Below are the code and all the weights of a small trained network. Each question names an input and a class and asks about switching units off, where a switched-off unit gives its printed mean instead of its output.

import numpy as np


def w(rows, s, z=0):
    codes = np.array(rows[::2]) - 128.0
    scale = np.full(codes.shape[1], s)
    scale[-1] = z or s
    return codes * scale


def f(y):
    return y / 2 * (1 + np.tanh(0.7978845608 * (y + 0.044715 * y**3)))


def log_softmax(a):
    a = a - a.max(-1, keepdims=True)
    return a - np.log(np.exp(a).sum(-1, keepdims=True))


def net(x, mask):
    res = np.array(x, float).reshape(1, 5) / 4 @ E
    y = f(res @ A[0][:, :-1].T + A[0][:, -1])
    res = res + np.where(mask, y, B[0][:, -1]) @ B[0][:, :-1]
    return log_softmax(res[-1] @ U[:, :-1].T + U[:, -1])


A, B = {}, {}
E = w([
[154,226,48,211,116,189,45],'x0',
[140,210,144,177,54,174,182],'x1',
[41,104,174,156,233,197,187],'x2',
[212,63,112,254,150,149,95],'x3',
[154,37,25,84,78,227,236],'x4',
],0.0082)
A[0] = w([
[90,174,59,204,150,164,34,164],'n0',
[29,254,160,142,144,106,131,172],'n1',
[23,193,189,127,146,90,165,158],'n2',
[151,185,207,102,115,32,112,202],'n3',
[222,169,202,192,174,12,41,160],'n4',
[78,222,231,108,123,168,110,169],'n5',
[109,63,133,30,159,101,165,156],'n6',
[208,39,43,160,27,219,231,202],'n7',
[78,12,150,6,159,110,144,253],'n8',
],0.0065,0.0049)
B[0] = w([
[195,203,60,204,154,92,131,182],'n0',
[138,230,169,130,121,114,188,178],'n1',
[98,176,255,115,131,129,191,169],'n2',
[152,139,217,24,42,31,132,181],'n3',
[212,100,131,104,110,66,123,197],'n4',
[183,173,180,110,106,176,184,170],'n5',
[41,181,122,138,176,72,63,179],'n6',
[137,77,130,76,148,244,111,253],'n7',
[37,110,172,116,178,118,49,218],'n8',
],0.0083,0.013)
U = w([
[88,126,90,144,135,91,145,4],'0',
[186,67,163,103,68,50,104,92],'1',
[65,154,112,84,65,93,50,140],'2',
[143,92,115,255,145,180,173,131],'3',
[40,51,189,157,239,89,93,122],'4',
[186,192,54,193,139,120,83,156],'5',
[151,59,101,56,134,239,149,178],'6',
[113,174,205,113,95,122,222,132],'7',
],0.0091,0.0041)

Each question gives the input, the list of numbers given to net, and the class t.
The units are the neurons (one row each of A and B). Each row of codes is followed by its name. A weight is (code - 128) times the scale printed after its matrix; where a second scale follows, it is the last column's (A, B and U).
mask holds one flag per neuron, in row order. A switched-off neuron (its flag False) gives its mean, the last column of its row in B, instead of its output. The means were averaged over made-up inputs and are rounded, as every weight is.
A unit's drop is (log p(t) with every unit on - log p(t) with that unit switched off) / (log p(t) with every unit on - log p(t) with every unit switched off).
The circuit of an input: a set's keep is (log p(t) with only the set's units on - log p(t) with every unit switched off) / (log p(t) with every unit on - log p(t) with every unit switched off). Starting from all 9 units, units are removed one at a time, each time the one whose removal leaves the highest keep (on an exact tie, the one counted first), for as long as the keep stays at least 0.8.
circuit, biggest first: the units of the circuit, biggest drop first
k most important neurons: the k neurons with the biggest drops, biggest first
drop when u is switched off: that unit's drop, to one decimal
input [0,6,-1,2,-1], class 3: circuit, biggest first	n3, n2, n6
input [3,-3,4,-6,7], class 4: circuit, biggest first	n8, n6
input [7,8,-3,0,5], class 6: circuit, biggest first	n7
input [6,5,-1,-4,-3], class 7: 2 most important neurons	n1, n5
input [-2,-7,-7,-5,-7], class 1: 2 most important neurons	n4, n3
input [3,-8,0,4,2], class 5: 2 most important neurons	n0, n7
input [-8,-4,0,-6,-7], class 7: 4 most important neurons	n3, n2, n5, n1
input [5,-4,3,5,-3], class 5: drop when n0 is switched off	0.1
input [5,8,3,1,-7], class 7: drop when n1 is switched off	0.1
input [-8,5,-5,-2,0], class 2: drop when n8 is switched off	0.3
